[ 11   0   5   2   2 -14  -5   3 -10   8  -6   2   2   6 -18  -5] : lud/Z
[  5  -3  -5   2  -2 -20  -5   4 -13 -10   4   2  -2   3   0   3] : lud/Y
[ 7 -4  6  2  0 -5 -4  3  1  9 -4  0  0  3  6 -2] : lud/Z
[  9 -13   4   0  -2 -13 -10   2  -4   5   3  -1  -1   4  24   1] : lud/E
[  8 -16   3   5   1 -15  -9  -1   5   8  -4   2  -1   2  33   1] : lud/Z
[ 10  -6   3   1   4 -19  -6   4 -11   6  -3   2   0   7  -3  -3] : lud/Z
[ -4   6 -11  -1  -2  -1 -10  -2 -13 -15   2   7  -2  -1  18   5] : lud/A
[  2   3 -11  -4  -3 -22   2   2 -13  -8   7   2  -3   1 -32  -2] : lud/A
[  7  -7   5   4   4 -17  -4   1  -2  11  -8   0   1   3   6  -2] : lud/Z
[  9 -11   9   3   1 -13  -5   2   3   9  -3   0   1   4  14  -2] : lud/Z
[  4 -10   2   4   0 -11  -7   1  -3   4  -3   2   0   2  16  -1] : lud/E
[  5  -5  -3   0  -2 -16  -9   3 -11  -3   3   1   1   3  17   2] : lud/Y
[ 11 -13   3   2   0 -24  -9   3 -11   4  -3   4  -1   5  18   0] : lud/E
[  6   7  -9  -2  -1 -19 -10   3 -23 -10   0   6  -3   3  -4   1] : lud/Y
[ -4  12 -17   0   0  -7  -5   0 -18 -16   1   7  -4  -1   3   2] : Mil/A
[  6   1  -2  -1  -1 -14  -8   2 -12  -4   0   2   1   3  12   0] : Mil/Y
[  1 -16  -2   0  -2 -14  -6   3  -2  -2   5  -1  -2   2  34  -2] : lud/Y
[  9   1   0   3   2 -13  -3   8 -10   4  -2   2  -1   4 -11  -3] : Mil/E
[ 13 -11  -3   1  -2 -35  -6   6 -13   8  -3   3   3   6 -15  -4] : lud/E
[  8 -19   5   4   2 -11  -8   1   2   7  -5   1   2   3  40   2] : lud/E
[  1 -20   3   4   3 -11  -5  -2  11   8  -5   1   1   2  40   1] : lud/Z
[  5  -7  -2   5   5 -21  -7  -1  -6   4 -10   7   0   3  16  -2] : lud/Z
[  6  -7   6   3   3 -11  -1   2   1  10  -4  -2   0   4   0  -2] : lud/Z
[  8  -7   8   3   6 -17   1   4   0  16 -11   0   0   4 -12  -6] : lud/Z
[  6 -16   5   3   7 -22   2  -1   7  15 -10   2  -1   2   3  -2] : lud/Z
[ 1  2 -1  2  1  2 -4  1 -3  0 -3 -1 -6  3  5 -1] : lud/Z
[  8 -12   2   3   2 -22  -4   2  -3   8  -6  -1  -1   4   9  -1] : Mil/Z
[  4   9  -9  -1  -2 -12  -9   3 -22 -11   2   3  -2   2   1  -1] : Mil/Y
[ 12   2  -8  -6   0 -32  -6   7 -22   2  -1   1  -3   6 -24  -5] : lud/E
[  5   0  -6  -1   0 -19  -6   2 -16  -3   0   4  -2   3   3   0] : lud/Y
[  5   2 -10   2  -3 -30  -4   5 -19  -2  -6   6  -3   4 -26 -10] : lud/Z
[ -2   3 -16  -3   2 -25   4  -1 -12  -9   4   5  -4  -3 -32   0] : lud/S
[  5 -13   6   5   1  -7  -2   2   5   7  -2  -3   0   2  21   0] : lud/Z
[ 10 -14   5   1   2 -20  -3   2  -3  10  -3   1   0   4   9  -1] : lud/Z
[ 11 -12  -1   0  -4 -14 -12   1  -8  -1   6   0   1   1  29  -3] : lud/Y
[  2  -5  -8  -3  -6  -7  -9   1 -10 -15  11   0   1  -1  33   5] : lud/Y
[  5 -12   1   5   7 -25  -1   1   2  10  -8   4  -1   1   4  -4] : lud/Z
[  8  -9  -8  -2   2 -28  -5   3 -12  -3   2   3  -3   1  -4   0] : lud/Y
[  3 -15  -2  -1  -2  -9  -8   0  -1  -4   6  -2   0  -1  39   4] : lud/Y
[  7  -1   0   2   3 -23  -2   5 -13   9  -7   4  -1   5 -20  -4] : lud/Z
[  6 -21  -2   0  -4  -7  -8   3   2   1   5  -2   1   1  40   5] : lud/Y
[ 13   5  -3  -1   0 -21  -3   6 -21  -4   0   3  -2   4 -17  -2] : lud/Y

[ -7 -13   3  -9  -9   2  -1   1   5   7   2  -7   5  -2  -9   3] : N/Zav
[  2  -4   3  -5 -14   7  -2   1  -1   2   0  -1  -2  -2   7  -8] : D/Zav
[-4 -4  2 -7 -8  2 -2  0  4  3 -3 -5  2 -2 -1 -1] : N/Zav
[ -5  -8   0  -4 -23   7   4   3  -6   6   7   6   2  -5  -7  -1] : N/mino
[ -1  -9   6 -13 -15   6   1   4   0   6   0  -4   3  -6  -6  -7] : N/Zav
[ -7  -1   7  -9 -29   6   1   0   3   3  -4  -4 -12  -5   1  -6] : D/Zav
[  2   3   8  -4 -42  10  10   8 -10   2   3   7  -7 -10  11  -1] : D/Zav
[  4   6   3 -13 -27   6   3   3  -1   3  -9  -1  -4  -7   7  -6] : D/kofek
[ -3  -9   1  -9 -19  10   4   2  -3   5   5  -1   2  -5  -4   0] : N/Zav
[  1 -13   1 -10 -22  10  -3   2   1   5  -5  -4   4  -3  15  -5] : D/Zav
[ -6  -3   1  -7 -35   8   6   3   2  13   5   4   1  -4  -1   0] : N/mino
[ -5  -6   7 -17  -9  13 -11   0   6   0 -11  -8  -1  -7  19  -8] : D/Zav
[ -4  -8   6 -11 -19   8  -1   0   1   0  -4  -6   1  -7  11  -1] : D/Zav
[  2  -5   2 -14   0  10  -5  -4   4  -4 -15 -12   2  -6  -1   0] : D/Zav
[ -2  -3   6  -9 -32   4   5   6  -2   0  -1  -2   3 -10   2   3] : N/Zav
[ -6  -9   3  -6 -26   8   8   5  -8   7   6   4  -2  -4   3   5] : N/Zav
[ -5  -2   4  -5 -22   3  -1   0  -1   4   3  -4   0  -3 -24 -15] : N/kofek
[ -3  -6   6  -6 -31  11   2   4  -5   5   7   0  -3  -6   0  -7] : D/Zav
[ -2  -4  -1  -8 -20  12   0  -1  -3   0  -6  -1   1  -6  11   0] : D/Zav
[  0  -3   1  -9 -23   9  12   4  -5   6   5   7   2  -9   1   3] : N/Zav
[ -1 -15   2  -7 -14   4   4   2   5   4   3  -7   0  -4  -4   6] : N/Zav
[-13   0   8  -7  -5   0  -1   0  -1   6   5   0  -2  -4  -2   1] : N/mino
[  0 -13   4 -10 -15   7  -1  -1   5   3  -6  -9   0  -3   6   1] : D/Zav
[ -2   3  10  -3 -38   2  10   9  -9   4  10   4  -5  -9 -15  -7] : N/kofek
[ -3  -9   6 -16  -2   7  -5  -3   7  -4 -12 -11  -3  -5  12  -2] : D/Zav
[  2  -2   2  -1 -13   4  -7  -1   3   0  -4  -9  -3  -1 -19 -11] : D/kofek
[ -2  -1   9  -7 -24   4  -4   2  -2   2  -4  -5  -4  -5  10  -7] : D/Zav
[  1   0   8  -9 -22   6  -2   4  -2   0   0  -1  -2  -8  12  -5] : D/Zav
[ -4  -3   6 -14  -3  11  -5   3  -2  -1  -4  -3  12 -12  11   1] : D/Zav
[  0   1   4  -7 -50   7  17   7  -6   7   5   7  -6  -8  -6   1] : N/Zav
[ -3  -2   9 -11 -30  13  -1   3  -5   3   0  -4  -1  -9   4  -5] : D/Zav
[ -2  -2   4   0 -37  12   1   4  -2  -1  -1  -3   2  -7   7  -1] : D/Zav
[  3   7  -4  -8 -31   8   5 -10  -5  -2  -5   8   1  -8   1  -2] : D/kofek
[ -4  -6   7  -7  -7   6  -6  -2   3  -4 -10 -13  -1  -4  14  -3] : D/Zav
[ -6   0  10  -9 -33  17  -3   6  -5   1   2  -1  -2 -11   6  -2] : D/Zav
[ -8 -15  -2 -10   2   7  -7  -4   8   6  -4  -8   4  -1  -5  -1] : N/Zav
[  0  -4   0  -9 -18   8   8   1  -3   4   1   5  -3  -5   1   0] : N/Zav
[-11 -10   7  -8  -7   2  -9   2   6   6   2  -5   9  -4   9  -2] : D/mino
[  2  -4   8 -11 -24   7   7   5  -4   0  -5  -3  -4  -9   6   3] : D/Zav
[ -2   0  12 -12 -17   3  -3   4   0   0  -6  -7  -1  -7  10  -5] : D/Zav
[ -1   1   6  -9 -25   9   6   9 -11   6  12   7   3 -11 -16   1] : N/kofek
[ -5  -2   8  -9 -21  10  -4   1   0   6   3   0  -3  -7   4  -9] : D/kofek
[ -7  -7   7  -1 -24   5   0   4   0   1   0  -6   1  -2  17   0] : D/Zav
[ -2  -2   0  -5 -29   2   6   5  -1  10   9   6  -1  -1  -7  -3] : N/mino
[  1   0   4  -9 -10  10  -2  -1  -2   0  -5   4  -1  -8  17   3] : D/Zav
[ -4   2  11 -10 -32   9   0   7  -3   1  -3  -1  -3  -9  18   5] : D/Zav
[  4   4   4 -12 -15  -1   3   2   3   2  -8  -2  -7  -6   4  -3] : D/kofek
[ -7  -1   7 -22 -25  13   7   1  -8   4   1   4  -5 -15   0   5] : D/Zav
[  3  -4   7  -9 -19   6   4   5  -4   2   0  -2   1  -9  -2  -4] : D/Zav
[ -1  -6   3 -13 -30  14   5   0   1   4  -8   1  -7  -6  17  -1] : D/Zav
[ 2 -7 -5 -6 -8 10  3 -1  1  0 -4 -3  4 -4 -7 -1] : N/Zav
[  0  -3   1  -5 -35   7   9   3  -5   6   5  -2  -2  -7 -26  -3] : N/kofek
[  1  -2   3  -6 -26   9   3   5  -4  -1  -3  -3   2  -6   9   0] : D/Zav
[  1  -3   1 -13 -18   7   0   3  -1   6  -2   2  -1 -11  -2  -6] : D/Zav

[  0  -2  11   3   0   7  -6 -10  -1  -8  -1   4  11  -1  -3  -1] : Tef/Vuzaz
[ 2  1 16  2  5  1  2 -3 -6  1 -8 -2  0  0 -3 -1] : Tef/Lupir
[ -1   0  11   2   1   2   1 -12  -7   3 -12   2  21   0  -1  -1] : Mutu/Vuzaz
[ -3   3  42  13   2   8   4  -1  -5 -16   5  -1  11  -3   1   1] : Tef/Lupir
[ 1  0 42 14 -5  4  1  0 -6 -3 -3 -4 10 -1 -4  4] : Tef/Lupir
[ -4   2   0  -1   6  -1   2  -8  -6  -2 -19   6  15   0  -1  -2] : Mutu/Vuzaz
[ -3  -4  -5  -3   6  -3  -6   2   5 -14 -10   2   7   1  -2  -2] : Tef/Vuzaz
[  0  -1   4   3   1   6   1   1   1 -17 -10   8  14   0   1 -16] : Tef/Vuzaz
[ -1  -2  24   5 -13   3   0   4  -7   1   1   4   4   4   3  -8] : Tef/Lupir
[ -2  -1  17   5  -4  -4  -1  -7   2  -4 -12   1  27  -1   1  -2] : Tef/Vuzaz
[ -7  -4  29  -9  -9  -6  -8 -18   4   5 -20  -2  27  -1  -3   2] : Tef/Vuzaz
[ 3  1 16 -3 10 -2 -5  7  0 -4 -8 -2  8  3 -2 -9] : Tef/Lupir
[  1  -2  31  -1  -3   0   2   0   0   1 -16  -4   7   2  -1  -7] : Tef/Lupir
[  0  -1  17  -5  -8  -2   0 -11  -4   2 -13   2  24   0  -3  -4] : Tef/Vuzaz
[ -7   0  -7   3   0   1   4 -21  -3 -14 -45  15  21   9  -2  11] : Tef/Vuzaz
[  1  -1   7   3   1  -1  -3 -16  -6   5 -11  13  15   3  -1  -2] : Mutu/Vuzaz
[  1   2  23   4   4  -4   1   8  -3  -5 -10  -1   8   0   2 -17] : Tef/Lupir
[-1 -1 14 -2  3  5  4 -8 -2 14 -9  1 -8  8 -2  3] : Tef/Lupir
[ -6   1  -3   8   1  -1  -7  -4   0  -8 -15   6   6   3   3   2] : Tef/Vuzaz
[ 4 -2  7 -3  7  4  1 -6 -3  0 -9  2  1  1  3 -3] : Tef/Lupir
[  6   5   9  -2   1   6   3 -19  -6   6  -3   8  11   0  -1  -2] : Mutu/Vuzaz
[  5  -1  12   0   1   5  -3 -21  -7   2  -9   8  22   2   0  -3] : Mutu/Vuzaz
[ -2  -2  17   6  -7   7   3 -15  -6  -4  -5   9  11  -3  -1  -1] : Tef/Vuzaz
[ -1   0  24   2  -4  -1  -3  -4  -2  -7 -16   5  22   5  -2  -7] : Tef/Vuzaz
[  3  -2  27  11  -5   9   1 -27   0   2   8  10   2  -6   6 -29] : Tef/Vuzaz
[ 1 -2 26  4  1 10  2  0 -7 -2 -1 -1  3  3 -1 -6] : Tef/Lupir
[-4  1 24  6  2 -5  0 -7 -4  2 -3 -2  9  3 -3 -1] : Tef/Lupir

[  9 -21  12 -14   0 -15   0   0   0 -13  10  -2 -13   4  -2 -14] : (37)/[38]
[  3 -14 -13  -6   9   5   0 -10   1  -6   1  -4   6  -1  -2  14] : (37)/[41]
[ -2  -6 -10 -12   9   6   0  -9  -2   3  13   2   9  -4  -4 -15] : (45)/[39]
[ -1   1  -4  -3  24  -2  -2  -8   2 -13  12  -3   2 -10  -2   9] : (45)/[33]
[ 1 21 -1 -1  4  4  0 -3  9 -1 -1 -6  2  0  3 14] : (46)/[33]
[  6 -28   1  -1  -1  11   0  -6  -2 -17   1  -9 -10  -2  -5  12] : (46)/[33]
[  4 -16  -7 -13   1   8   2  -6  -5   1   6   0  -2   0  -4 -13] : (37)/[39]
[ 0 -3 -2 -6  7 -1  1 -3  4  2 15  4  9 -1  0 -7] : (37)/[38]
[  2  -1   2 -16  -9  14   2  -7  -3  11   2   0   6  -2   0 -13] : (46)/[39]
[  6 -19   0  -8   4   1   4  -5  -2  -7  24  -1   5   5  -4 -13] : (45)/[38]
[ 5 16 -2  0  3  2 -1 -4 -1  5  5 -3  9  1  1  0] : (46)/[38]
[  1 -16 -11 -15   8   9   4 -10  -5   2  12  -3  13   3  -4 -13] : (37)/[39]
[  0 -11 -13  -6   6   8  -1 -12   1  -2   2  -5   9  -1  -2  16] : (45)/[41]
[  0  -8 -11  -5  12   1   3  -6  -4   5   4  -4   9  -1  -2  -1] : (45)/[39]
[ 0 26 -5 -3  2 10 -1 -6  5 -3 -6 -3 -2  1  1 11] : (46)/[33]
[  7 -18  -1 -15  10   5  -1 -10   6 -12   3  -5  -4   3  10   6] : (45)/[41]
[ 10 -11   6   2  -8   0  -3  -4   0  -5   7  -4   2   6   1  -4] : (45)/[38]
[  0  11   2 -14   4  -1   5  -1  -2  10   5  -2   1   1  -2 -18] : (37)/[39]
[  4 -19   0  -2  -1  14   4  -8  -1   0  10  -1  12  -4  -2  12] : (46)/[38]
[ -3  16  -7 -20   5  12   2  -3   2  16   6   0   3  -2  -3 -17] : (45)/[39]
[  1   3   1 -14  -7   6  -1   0  -6  -2   1  -2  -2   1   0 -16] : (46)/[38]
[  3 -16  -1   7  -7  -1   0  -2  -7  -3   2  -2   9  -9   1   5] : (41)/[38]
[  4  14  -3 -10  21   6   2  -6  -2  -8   9  -3  -3   2  -3  -6] : (45)/[36]
[  6 -17  -2 -14  -6  10   3  -9  -7   2  -2  -2   2  -4  -1  -3] : (46)/[39]
[  2 -38 -14  -8   8   5   1 -13  12 -10  10  -5   9   0 -11   0] : (45)/[41]
[ 2 19 -1 -6 -5 13  1 -2  0  9 -8 -3  4  3 -2  0] : (46)/[39]
[  3 -33   8 -11  -3   7   1  -3  -2 -17  -5  -1 -19   1  -5  -4] : (46)/[36]
[  2 -14 -18  -2   7  11   5 -14   1  -1   6  -4   7  -3 -10  -6] : (45)/[36]
[  4 -22  -4  -6   2   8   1  -9  -2   6   7  -2   7  -3  -4   2] : (45)/[39]
[  8 -11   8  -3   8   2   2  -6  -3  -1  19  -3   6   3   6  -4] : (37)/[38]
[ -5  42  -5 -13  12  -1   0  -1   8   5  -3   0  -3   9   1  -1] : (37)/[41]
[  0   5 -10  -6   6   5   3  -6  -1  12   4  -1   7  -1  -2  -6] : (45)/[39]
[ -6   1 -10 -17   5   5   0  -5  -1   7   2   2  -2  -4  -1  -9] : (45)/[39]
[  3 -18  -6 -15  11   1  -3  -6   6  -9   9   2  -7   3  -5  -9] : (45)/[41]
[  3  -7   3 -15 -15  11   3   1  -2   1 -10  -2 -14   5  -2  -5] : (46)/[39]
[ 5  4 12 -2  1 -2 -2  1  1 -4  4  0 -6  3 -1 -6] : (46)/[38]
[  6 -16  -4  -1   5   3   1  -9   1  -3  16  -4  11  -4  -2   0] : (37)/[38]
[  0   2   0 -10  -7   9   2  -1  -1   7  -4   1   0  -1  -1  -3] : (46)/[39]
[ 0  8 -6 -6  7  6  3 -5 -1  3 -3  0 -1  0 -3 -4] : (45)/[36]
[ 0  8 -5 -8  7  3  3 -5 -2  6 -6 -1  6  1  1 11] : (37)/[36]
[  8  30  19 -13   0   6   5   4   0   8  -7  -4 -14   7  -6 -13] : (46)/[39]
[  1   9  -1 -13   6   5  -1  -4   1   3   2  -1  -4  -1  -2 -10] : (45)/[39]
[  4 -35  -7  -1   6   1   1  -7   4  -8   5  -4   7  -2  -4  11] : (37)/[41]
[ 4  2  2  3  5  5  4 -7  2 -3 13 -6 14 -1 -1  7] : (45)/[38]
[  9  -1  13  -5   9   4   3  -5   5  -8  16  -1  -3   4   1 -12] : (45)/[38]
[  2  -5   5 -16 -10  18   4   0   2   4  -5  -1 -10   2  -4  -9] : (46)/[39]
[ -2   3   0 -11   2  15   4  -9   1  11   3  -2   3   1  -1  -7] : (45)/[39]
[-1  5 -9 -8  1  8  3 -6 -2 12  5  0 13 -4  0  5] : (46)/[39]
[  0 -22 -10 -15   0   9  -2  -9  -4   4  11   0   4  -2  -3 -20] : (45)/[39]
[ -2  -5 -10 -11   9  10   5  -9  -3   0   3  -1   5  -5 -10  -2] : (45)/[36]
[ -3  -9 -19 -10  -1  10   2 -10  -8   1  -7  -5   9  -2  -2   9] : (41)/[36]
[  1  12  -2  -7   8   2   1  -1  -1   1 -11  -1 -11   3  -2  -6] : (45)/[36]
[ 10 -21  -2 -18  11  -3   0  -8   2  -8  21   2   2   6  -6 -19] : (45)/[38]
[  7 -17  14 -17  -6   0   0   2   4  -9  14   0 -19   5  -2 -21] : (45)/[38]
[-8 35 -9 -4 15  6  3 -8  5  5  3 -1  6  3 -2 -1] : (45)/[36]
[ -1  27  -5 -15  -9  11   3  -2   0  17 -13  -2  11   2  -4   4] : (46)/[39]
[ -1  10  -8 -29   1  10   2  -5   0   6   5   1  -1   0   1 -23] : (45)/[39]
[ -3   4 -11  -7   3   1   0  -8   3  -5  -7  -5   3   1   0  13] : (45)/[41]

[ -1  -3 -13   6   0   8  -4 -10   1  -1   3   1  -2  -2  -5   3] : (3)/H
[  0 -16 -10  -9  -2  -1  -7 -20  17  -1  -2   1  -9   9  -5  -1] : (13)/H
[  5 -11 -12  -9  -1  12  -5 -18  11  -1  -1   7  -7   7  -6  -6] : (13)/M
[  0 -14 -12   2  -2   4  -3 -13  21   4  11   6  -5   7  -5   0] : (13)/B
[ -1  -9 -12   0  -4  14  -6 -19  20   0   5   4  -3   1  -6  -6] : (13)/R
[  6  -6 -13  -3  -1  10  -3 -15   0 -10   1   5  -4   1  -5  -6] : (13)/R
[ -8  -4  -8   0   1   9 -16 -15  32   1   7   3  -7   6  -7  -6] : (13)/H
[  0 -17 -14   2   0  19   0 -10  12  15   5   2   3   2  -3  -1] : (13)/B
[-6  2 -5  1 -2 -1  0  2 29 -7 15  1 -4  2  1  4] : (11)/B
[ -4  -8 -16  -6  -2  14  -8 -15  21 -10   3   7  -7   3  -9  -6] : (13)/M
[ -3 -16 -17   1   3  17  -6 -12  17  -7   3   2  -7  -1 -11   2] : (13)/M
[ -3 -13 -21  -4  -2  14  -4 -16  16  -1   5   7  -8   9  -6  -6] : (13)/R
[ -5  -4  -9  -4   0  26  -8 -16  15   0   3   4  -8  -3  -5  -5] : (13)/R
[ -6 -18 -18  -5  -7   7  -4  -8  47  -7  19   2   1   4  -4   8] : (3)/B
[ -2  -9 -13  -3  -1  12  -9 -13  10   2   8  -1 -10   4 -16  -1] : (13)/R
[  0 -15  -8  10  -3  10   2  -7   3   5   5   3  -3   4  -4  -5] : (13)/R
[ -7 -21 -23 -10   0   9  -8 -14  43  -5  11   4  -3  10  -8  -1] : (13)/B
[ -3 -13 -15  -3   1  22  -4 -15  11  -2   2   2  -8   3  -7  -4] : (13)/M
[  0  -3 -10   3  -7  13  -5 -15   0   3   2   1  -4   2  -4  -5] : (13)/R
